Here is a tiny trained network, its code and every weight. The questions are about switching its units off for an input and a target symbol, where a switched-off unit gives its printed mean instead of its output.

import numpy as np


def w(rows, s, z=0):
    codes = np.array(rows[::2]) - 128.0
    scale = np.full(codes.shape[1], s)
    scale[-1] = z or s
    return codes * scale


def norm(h):
    return h / np.sqrt((h * h).mean(-1, keepdims=True) + 1e-5)


def f(y):
    return y / 2 * (1 + np.tanh(0.7978845608 * (y + 0.044715 * y**3)))


def softmax(a):
    e = np.exp(a - a.max(-1, keepdims=True))
    return e / e.sum(-1, keepdims=True)


def log_softmax(a):
    a = a - a.max(-1, keepdims=True)
    return a - np.log(np.exp(a).sum(-1, keepdims=True))


def net(x, mask):
    ids = ['Γβεζηθμψ'.index(c) for c in x.split()]
    T = len(ids)
    res = E[ids] + P[:T]
    u = 0
    for l in range(2):
        q, k, v = (norm(res) @ M[l].T for M in (Q, K, V))
        z = softmax(np.where(np.tri(T) > 0, q @ k.T / 3**0.5, -1e9)) @ v
        res = res + np.where(mask[u], z, O[l][:, -1]) @ O[l][:, :-1]
        u += 1
        y = f(norm(res) @ A[l][:, :-1].T + A[l][:, -1])
        res = res + np.where(mask[u : u + 12], y, B[l][:, -1]) @ B[l][:, :-1]
        u += 12
    return log_softmax(norm(res)[-1] @ U[:, :-1].T + U[:, -1])


Q, K, V, O, A, B = {}, {}, {}, {}, {}, {}
E = w([
[125,179,101,156],'Γ',
[136,154,100,204],'β',
[46,99,65,160],'ε',
[128,211,88,93],'ζ',
[56,199,12,106],'η',
[101,79,111,142],'θ',
[137,134,122,247],'μ',
[49,200,83,140],'ψ',
],0.014)
P = w([
[97,173,49,157],'0',
[141,62,123,110],'1',
[199,109,91,56],'2',
[101,124,125,135],'3',
[141,72,121,152],'4',
[174,188,115,98],'5',
[96,145,232,138],'6',
[138,178,136,105],'7',
[254,134,134,72],'8',
[110,156,243,112],'9',
[140,115,135,168],'10',
[223,141,186,141],'11',
[46,194,190,42],'12',
],0.0097)
Q[0] = w([
[154,91,114,150],'0.h0',
[2,152,40,148],'0.h0',
[142,214,115,178],'0.h0',
],0.0082)
K[0] = w([
[55,79,116,18],'0.h0',
[255,194,122,119],'0.h0',
[211,145,137,92],'0.h0',
],0.0081)
V[0] = w([
[114,23,53,63],'0.h0',
[191,254,32,136],'0.h0',
[101,83,161,136],'0.h0',
],0.0046)
O[0] = w([
[45,151,214,151,128],'0.h0',
[177,255,210,137,253],'0.h0',
[172,223,111,69,83],'0.h0',
],0.0055,0.0066)
A[0] = w([
[127,178,100,171,140],'0.n0',
[129,102,187,193,215],'0.n1',
[152,84,99,113,56],'0.n2',
[98,112,134,167,96],'0.n3',
[173,113,9,126,94],'0.n4',
[100,177,89,141,27],'0.n5',
[148,138,39,90,232],'0.n6',
[179,65,143,88,18],'0.n7',
[88,115,101,129,253],'0.n8',
[121,176,161,156,91],'0.n9',
[170,123,147,126,168],'0.n10',
[120,70,163,128,38],'0.n11',
],0.013,0.002)
B[0] = w([
[185,128,157,45,254],'0.n0',
[146,159,223,148,176],'0.n1',
[34,115,116,173,114],'0.n2',
[159,178,9,72,141],'0.n3',
[68,128,177,253,163],'0.n4',
[38,108,110,113,220],'0.n5',
[171,52,166,226,211],'0.n6',
[27,172,143,32,123],'0.n7',
[146,100,141,224,159],'0.n8',
[37,208,31,47,225],'0.n9',
[180,145,213,237,138],'0.n10',
[115,152,80,156,130],'0.n11',
],0.0049,0.0059)
Q[1] = w([
[96,163,54,212],'1.h0',
[170,162,254,140],'1.h0',
[127,161,81,161],'1.h0',
],0.0079)
K[1] = w([
[128,65,183,2],'1.h0',
[144,112,68,47],'1.h0',
[196,71,205,129],'1.h0',
],0.0062)
V[1] = w([
[141,129,163,178],'1.h0',
[157,73,251,144],'1.h0',
[68,155,150,93],'1.h0',
],0.013)
O[1] = w([
[3,107,93,182,123],'1.h0',
[158,126,254,127,1],'1.h0',
[59,29,146,157,170],'1.h0',
],0.0061,0.0091)
A[1] = w([
[137,131,135,234,221],'1.n0',
[122,116,187,192,252],'1.n1',
[49,76,97,88,173],'1.n2',
[158,217,143,123,90],'1.n3',
[71,171,209,153,104],'1.n4',
[118,186,126,83,65],'1.n5',
[145,161,89,97,124],'1.n6',
[223,157,107,108,197],'1.n7',
[37,3,109,145,208],'1.n8',
[118,185,75,51,99],'1.n9',
[172,132,148,207,133],'1.n10',
[208,62,167,9,38],'1.n11',
],0.0072,0.0027)
B[1] = w([
[128,157,147,137,185],'1.n0',
[102,171,160,62,146],'1.n1',
[118,242,154,122,189],'1.n2',
[162,85,103,143,191],'1.n3',
[119,138,3,193,137],'1.n4',
[130,100,177,105,177],'1.n5',
[166,129,131,195,189],'1.n6',
[204,94,120,47,185],'1.n7',
[158,164,199,62,191],'1.n8',
[82,61,253,188,255],'1.n9',
[92,117,224,93,136],'1.n10',
[38,110,70,198,104],'1.n11',
],0.0065,0.0047)
U = w([
[126,102,123,142,66],'Γ',
[131,141,133,155,2],'β',
[122,82,166,231,173],'ε',
[255,175,85,88,212],'ζ',
[110,219,2,235,156],'η',
[68,227,245,85,176],'θ',
[156,175,172,228,63],'μ',
[112,131,100,132,124],'ψ',
],0.0079,0.0045)

Each question gives the input, a string of symbols that net reads in full, and the target symbol t.
The units are the heads (3 rows each of Q, K, V and O) and the neurons (one row each of A and B). Each row of codes is followed by its name. A weight is (code - 128) times the scale printed after its matrix; where a second scale follows, it is the last column's (O, A, B and U).
mask holds one flag per unit, layer by layer, with each layer's heads first. A switched-off unit (its flag False) gives its mean, the last column of its rows in O or B, instead of its output. The means were averaged over made-up inputs and are rounded, as every weight is.
A unit's drop is (log p(t) with every unit on - log p(t) with that unit switched off) / (log p(t) with every unit on - log p(t) with every unit switched off).
The circuit of an input: a set's keep is (log p(t) with only the set's units on - log p(t) with every unit switched off) / (log p(t) with every unit on - log p(t) with every unit switched off). Starting from the 12 units with the biggest drops (on a tie, the unit counted first), units are removed one at a time, each time the one whose removal leaves the highest keep (on an exact tie, the one counted first), for as long as the keep stays at least 0.8.
circuit, biggest first: the units of the circuit, biggest drop first
k most important neurons: the k neurons with the biggest drops, biggest first
top k neurons in layer l: the k neurons of layer l with the biggest drops, biggest first
drop of u: that unit's drop, to one decimal
input η ψ ζ θ, target η: 4 most important neurons -> 0.n3; 1.n9; 0.n11; 0.n0
input ψ ζ ζ ζ ε Γ ζ ζ ε, target ε: most important neuron -> 0.n6
input θ ζ μ η η ζ β, target η: circuit, biggest first -> 1.n4; 1.n9
input θ ζ μ, target ζ: circuit, biggest first -> 1.n9; 1.n7; 0.n5
input ζ ζ θ η Γ, target θ: 3 most important neurons -> 0.n9; 0.n6; 1.n9
input Γ ζ θ η θ ζ Γ ζ θ Γ η, target θ: 2 most important neurons -> 1.n8; 0.n7
input θ Γ θ η ζ, target θ: circuit, biggest first -> 1.n9; 0.n0
input ζ ζ θ θ θ, target θ: 2 most important neurons -> 1.n8; 0.n9
input Γ Γ ε ζ Γ θ θ ε, target θ: circuit, biggest first -> 1.h0; 1.n8
input ζ ζ θ η ζ, target θ: 3 most important neurons -> 1.n9; 0.n3; 1.n4
input ζ θ ζ μ θ θ θ θ Γ, target θ: 2 most important neurons -> 0.n4; 1.n10
input ζ μ ζ ψ ζ ζ ζ θ ε, target ε: 3 most important neurons -> 0.n6; 0.n4; 0.n9
input θ ζ ζ ζ ζ, target ζ: 2 most important neurons -> 0.n1; 0.n4
input Γ θ ζ η θ θ μ, target η: 3 most important neurons -> 1.n4; 1.n9; 0.n9
input η ε ζ η ζ θ η ζ θ, target θ: 2 most important neurons -> 1.n8; 0.n7
input η θ μ Γ θ ζ ζ ζ Γ ζ ζ, target ζ: 2 most important neurons -> 1.n7; 0.n0
input ζ η Γ ζ η ζ ζ ψ η ζ β ζ μ, target η: 2 most important neurons -> 1.n4; 1.n8
input ε μ θ ε, target θ: circuit, biggest first -> 1.n8
input ζ η θ η η, target θ: 2 most important neurons -> 1.n8; 0.n9
input β ζ ζ θ, target η: top 2 neurons in layer 0 -> 0.n6; 0.n3
input η ζ ψ η ζ ψ Γ, target η: top 3 neurons in layer 1 -> 1.n4; 1.n8; 1.n10
input ζ ζ ζ ζ ζ μ, target ζ: top neuron in layer 1 -> 1.n7
input θ μ ζ ζ η η ε, target η: top 2 neurons in layer 1 -> 1.n4; 1.n9
input θ ζ ζ ε ζ ζ Γ, target η: drop of 1.n4 -> 0.8
input ζ ζ θ ζ Γ ζ η θ η ε ζ Γ, target ζ: drop of 1.n7 -> 0.3
input Γ μ ε ζ ζ θ θ ψ η ζ ψ Γ, target ζ: drop of 0.h0 -> 0.1
input μ ζ ζ μ ζ ζ η ψ ε ζ β β, target ζ: drop of 1.n7 -> 0.3
